Here is a tiny trained network, its code and every weight. The questions are about switching its units off for an input and a class, where a switched-off unit gives its printed mean instead of its output.

import numpy as np


def w(rows, s, z=0):
    codes = np.array(rows[::2]) - 128.0
    scale = np.full(codes.shape[1], s)
    scale[-1] = z or s
    return codes * scale


def norm(h):
    return h / np.sqrt((h * h).mean(-1, keepdims=True) + 1e-5)


def f(y):
    return y / 2 * (1 + np.tanh(0.7978845608 * (y + 0.044715 * y**3)))


def log_softmax(a):
    a = a - a.max(-1, keepdims=True)
    return a - np.log(np.exp(a).sum(-1, keepdims=True))


def net(x, mask):
    res = np.array(x, float).reshape(1, 3) / 4 @ E
    u = 0
    for l in range(2):
        y = f(norm(res) @ A[l][:, :-1].T + A[l][:, -1])
        res = res + np.where(mask[u : u + 11], y, B[l][:, -1]) @ B[l][:, :-1]
        u += 11
    return log_softmax(norm(res)[-1] @ U[:, :-1].T + U[:, -1])


A, B = {}, {}
E = w([
[172,122,162,55,186,86],'x0',
[186,194,55,113,69,148],'x1',
[148,254,190,134,188,110],'x2',
],0.0094)
A[0] = w([
[89,124,121,218,88,154,187],'L0N1',
[159,136,135,138,76,143,131],'L0N2',
[215,108,114,136,114,165,52],'L0N3',
[173,97,178,42,102,58,66],'L0N4',
[178,159,164,139,131,123,74],'L0N5',
[86,92,9,104,170,144,33],'L0N6',
[129,44,114,1,106,149,144],'L0N7',
[118,173,136,81,99,173,115],'L0N8',
[153,166,161,110,109,71,5],'L0N9',
[108,200,186,64,127,75,207],'L0N10',
[105,81,126,164,127,51,86],'L0N11',
],0.01,0.0021)
B[0] = w([
[224,97,143,198,167,92,214],'L0N1',
[81,114,194,117,146,154,151],'L0N2',
[97,140,168,86,137,188,150],'L0N3',
[228,86,124,213,133,1,200],'L0N4',
[62,160,50,123,188,122,166],'L0N5',
[146,183,117,104,177,103,167],'L0N6',
[149,148,107,144,198,163,230],'L0N7',
[153,76,194,91,159,140,156],'L0N8',
[98,136,102,204,135,111,158],'L0N9',
[151,145,104,136,141,206,253],'L0N10',
[110,163,137,74,138,186,153],'L0N11',
],0.0073,0.0059)
A[1] = w([
[50,90,183,137,192,126,128],'L1N1',
[124,136,118,201,114,140,159],'L1N2',
[130,88,90,150,146,137,160],'L1N3',
[121,251,188,126,126,41,149],'L1N4',
[131,68,52,77,122,117,133],'L1N5',
[88,97,161,113,214,107,43],'L1N6',
[144,157,118,82,83,182,2],'L1N7',
[162,119,147,53,134,91,157],'L1N8',
[195,166,88,74,103,113,123],'L1N9',
[180,112,158,122,189,180,165],'L1N10',
[180,112,185,98,153,122,156],'L1N11',
],0.013,0.0025)
B[1] = w([
[152,142,116,97,22,168,189],'L1N1',
[166,76,101,91,121,29,182],'L1N2',
[153,224,193,108,170,89,176],'L1N3',
[157,38,166,137,164,168,233],'L1N4',
[131,195,237,170,234,254,172],'L1N5',
[130,88,196,60,84,119,188],'L1N6',
[57,105,137,102,35,101,149],'L1N7',
[204,62,134,236,64,102,160],'L1N8',
[56,21,231,93,41,92,203],'L1N9',
[26,210,11,131,69,129,254],'L1N10',
[112,135,62,185,71,142,188],'L1N11',
],0.0077,0.0085)
U = w([
[197,62,124,208,134,80,182],'0',
[71,95,187,74,39,176,210],'1',
[108,183,154,149,248,252,156],'2',
[72,197,30,129,127,78,134],'3',
[78,114,132,38,183,90,3],'4',
[67,107,162,56,205,66,12],'5',
[79,123,148,47,189,82,14],'6',
],0.015,0.0058)

Each question gives the input, the list of numbers given to net, and the class t.
The units are the neurons (one row each of A and B). Each row of codes is followed by its name. A weight is (code - 128) times the scale printed after its matrix; where a second scale follows, it is the last column's (A, B and U).
mask holds one flag per neuron, layer by layer. A switched-off neuron (its flag False) gives its mean, the last column of its row in B, instead of its output. The means were averaged over made-up inputs and are rounded, as every weight is.
A unit's drop is (log p(t) with every unit on - log p(t) with that unit switched off) / (log p(t) with every unit on - log p(t) with every unit switched off).
The circuit of an input: a set's keep is (log p(t) with only the set's units on - log p(t) with every unit switched off) / (log p(t) with every unit on - log p(t) with every unit switched off). Starting from the 12 units with the biggest drops (on a tie, the unit counted first), units are removed one at a time, each time the one whose removal leaves the highest keep (on an exact tie, the one counted first), for as long as the keep stays at least 0.8.
circuit, biggest first: the units of the circuit, biggest drop first
most important unit: the unit with the biggest drop
k most important neurons: the k neurons with the biggest drops, biggest first
top k neurons in layer l: the k neurons of layer l with the biggest drops, biggest first
input [4,-6,-4], class 1: most important unit	L1N6
input [0,-4,-5], class 2: circuit, biggest first	L1N5, L1N9
input [4,-4,3], class 0: 2 most important neurons	L0N4, L0N7
input [2,-3,-3], class 3: top 2 neurons in layer 0	L0N7, L0N5
input [-3,-3,0], class 3: 2 most important neurons	L0N1, L1N4
input [1,3,-2], class 3: top 2 neurons in layer 1	L1N10, L1N4
input [1,-3,3], class 3: top 2 neurons in layer 0	L0N10, L0N2
input [-3,2,-4], class 2: 2 most important neurons	L1N5, L0N4
input [1,-3,1], class 3: 2 most important neurons	L0N10, L1N10
input [1,4,1], class 1: 2 most important neurons	L0N7, L0N1
input [-2,8,7], class 1: 4 most important neurons	L1N9, L1N7, L0N7, L1N5
input [-2,0,1], class 3: 2 most important neurons	L0N4, L1N4
input [5,-3,-7], class 2: 2 most important neurons	L1N5, L0N7
input [-7,4,5], class 0: most important unit	L1N2
input [-3,-7,7], class 1: 2 most important neurons	L1N1, L1N6
input [4,-6,0], class 1: 3 most important neurons	L1N6, L0N1, L1N1
input [-5,-7,6], class 1: 2 most important neurons	L1N1, L0N4
input [-6,3,3], class 0: top 2 neurons in layer 0	L0N10, L0N7
input [5,-4,0], class 0: top 2 neurons in layer 0	L0N4, L0N3
input [8,-6,-2], class 0: most important unit	L0N4
input [-2,2,2], class 3: top 2 neurons in layer 0	L0N8, L0N4
